Below is a small trained network, with its code and all its weights. Each question gives an input and a target symbol and asks what happens when units are switched off, that is, made to give their printed mean instead of their output.

import numpy as np


def w(rows, s, z=0):
    codes = np.array(rows[::2]) - 128.0
    scale = np.full(codes.shape[1], s)
    scale[-1] = z or s
    return codes * scale


def f(y):
    return y / 2 * (1 + np.tanh(0.7978845608 * (y + 0.044715 * y**3)))


def softmax(a):
    e = np.exp(a - a.max(-1, keepdims=True))
    return e / e.sum(-1, keepdims=True)


def log_softmax(a):
    a = a - a.max(-1, keepdims=True)
    return a - np.log(np.exp(a).sum(-1, keepdims=True))


def net(x, mask):
    ids = ['ΘΛΩαβδζημπτ'.index(c) for c in x.split()]
    T = len(ids)
    res = E[ids] + P[:T]
    r = res
    for j in range(3):
        rows = slice(3 * j, 3 * j + 3)
        q, k, v = (r @ M[0][rows].T for M in (Q, K, V))
        z = softmax(np.where(np.tri(T) > 0, q @ k.T / 3**0.5, -1e9)) @ v
        o = O[0][rows]
        res = res + np.where(mask[j], z, o[:, -1]) @ o[:, :-1]
    y = f(res @ A[0][:, :-1].T + A[0][:, -1])
    res = res + np.where(mask[3:7], y, B[0][:, -1]) @ B[0][:, :-1]
    return log_softmax(res[-1] @ U[:, :-1].T + U[:, -1])


Q, K, V, O, A, B = {}, {}, {}, {}, {}, {}
E = w([
[76,125,137],'Θ',
[168,112,97],'Λ',
[125,219,132],'Ω',
[109,45,108],'α',
[4,121,93],'β',
[102,73,125],'δ',
[169,20,177],'ζ',
[173,124,130],'η',
[161,99,217],'μ',
[212,162,248],'π',
[97,153,100],'τ',
],0.02)
P = w([
[31,2,93],'0',
[136,108,102],'1',
[127,105,93],'2',
[117,100,89],'3',
[87,95,101],'4',
[121,113,71],'5',
],0.0084)
Q[0] = w([
[190,110,192],'H1',
[158,97,151],'H1',
[98,164,246],'H1',
[150,166,81],'H2',
[113,171,60],'H2',
[137,90,80],'H2',
[214,176,119],'H3',
[59,187,98],'H3',
[85,49,74],'H3',
],0.011)
K[0] = w([
[151,97,222],'H1',
[119,64,195],'H1',
[152,208,100],'H1',
[87,110,151],'H2',
[110,132,111],'H2',
[104,8,7],'H2',
[118,172,139],'H3',
[67,190,104],'H3',
[99,63,112],'H3',
],0.015)
V[0] = w([
[196,196,36],'H1',
[77,117,214],'H1',
[224,118,58],'H1',
[91,101,26],'H2',
[252,254,152],'H2',
[151,156,122],'H2',
[140,207,88],'H3',
[130,48,110],'H3',
[213,152,78],'H3',
],0.0091)
O[0] = w([
[97,90,156,47],'H1',
[240,183,98,158],'H1',
[70,2,232,112],'H1',
[56,89,109,154],'H2',
[222,217,126,11],'H2',
[141,105,253,103],'H2',
[20,162,102,58],'H3',
[100,73,124,194],'H3',
[2,118,237,96],'H3',
],0.0074,0.011)
A[0] = w([
[165,235,160,140],'N1',
[190,2,123,248],'N2',
[151,195,157,153],'N3',
[162,172,141,83],'N4',
],0.0097,0.0016)
B[0] = w([
[100,17,75,163],'N1',
[95,205,217,250],'N2',
[75,143,110,149],'N3',
[161,255,102,146],'N4',
],0.0087,0.02)
U = w([
[123,52,54,74],'Θ',
[102,26,159,127],'Λ',
[128,181,160,213],'Ω',
[58,160,141,87],'α',
[101,66,86,253],'β',
[42,250,115,95],'δ',
[139,85,136,120],'ζ',
[129,98,196,27],'η',
[130,168,84,188],'μ',
[105,147,126,46],'π',
[98,123,128,116],'τ',
],0.013,0.0042)

Each question gives the input, a string of symbols that net reads in full, and the target symbol t.
The units are the heads (3 rows each of Q, K, V and O) and the neurons (one row each of A and B). Each row of codes is followed by its name. A weight is (code - 128) times the scale printed after its matrix; where a second scale follows, it is the last column's (O, A, B and U).
mask holds one flag per unit, heads first, then neurons. A switched-off unit (its flag False) gives its mean, the last column of its rows in O or B, instead of its output. The means were averaged over made-up inputs and are rounded, as every weight is.
A unit's drop is (log p(t) with every unit on - log p(t) with that unit switched off) / (log p(t) with every unit on - log p(t) with every unit switched off).
The circuit of an input: a set's keep is (log p(t) with only the set's units on - log p(t) with every unit switched off) / (log p(t) with every unit on - log p(t) with every unit switched off). Starting from all 7 units, units are removed one at a time, each time the one whose removal leaves the highest keep (on an exact tie, the one counted first), for as long as the keep stays at least 0.8.
circuit, biggest first: the units of the circuit, biggest drop first
most important unit: the unit with the biggest drop
top k neurons: the k neurons with the biggest drops, biggest first
which heads matter: for each layer, one digit per head in row order, 1 if its drop is at least 0.15 and else 0, layers parted by /
drop of u: that unit's drop, to one decimal
input τ Λ α Λ μ τ, target β: most important unit => N2
input α μ β, target β: which heads matter => 010
input τ Λ Θ μ π, target μ: circuit, biggest first => N4, N1, H2, N2
input Λ β Λ, target Λ: circuit, biggest first => H1, H2
input Λ η α β η, target Λ: circuit, biggest first => H1, N4
input μ Λ τ μ μ Λ, target μ: which heads matter => 110
input Λ μ Λ η Λ Λ, target Λ: which heads matter => 101
input π Λ β ζ, target η: circuit, biggest first => N2, H3
input μ Λ τ Θ ζ, target η: top 3 neurons => N2, N4, N3
input ζ η μ, target Ω: top 2 neurons => N4, N2
input Λ Λ α Λ η, target Λ: drop of H2 => 0.0
input Θ τ Ω δ ζ β, target Θ: drop of H3 => 0.1
input Θ Θ τ, target β: drop of N4 => 0.1
input δ μ α μ μ, target Ω: most important unit => N4
input Λ Λ π Θ, target Λ: top 2 neurons => N2, N4
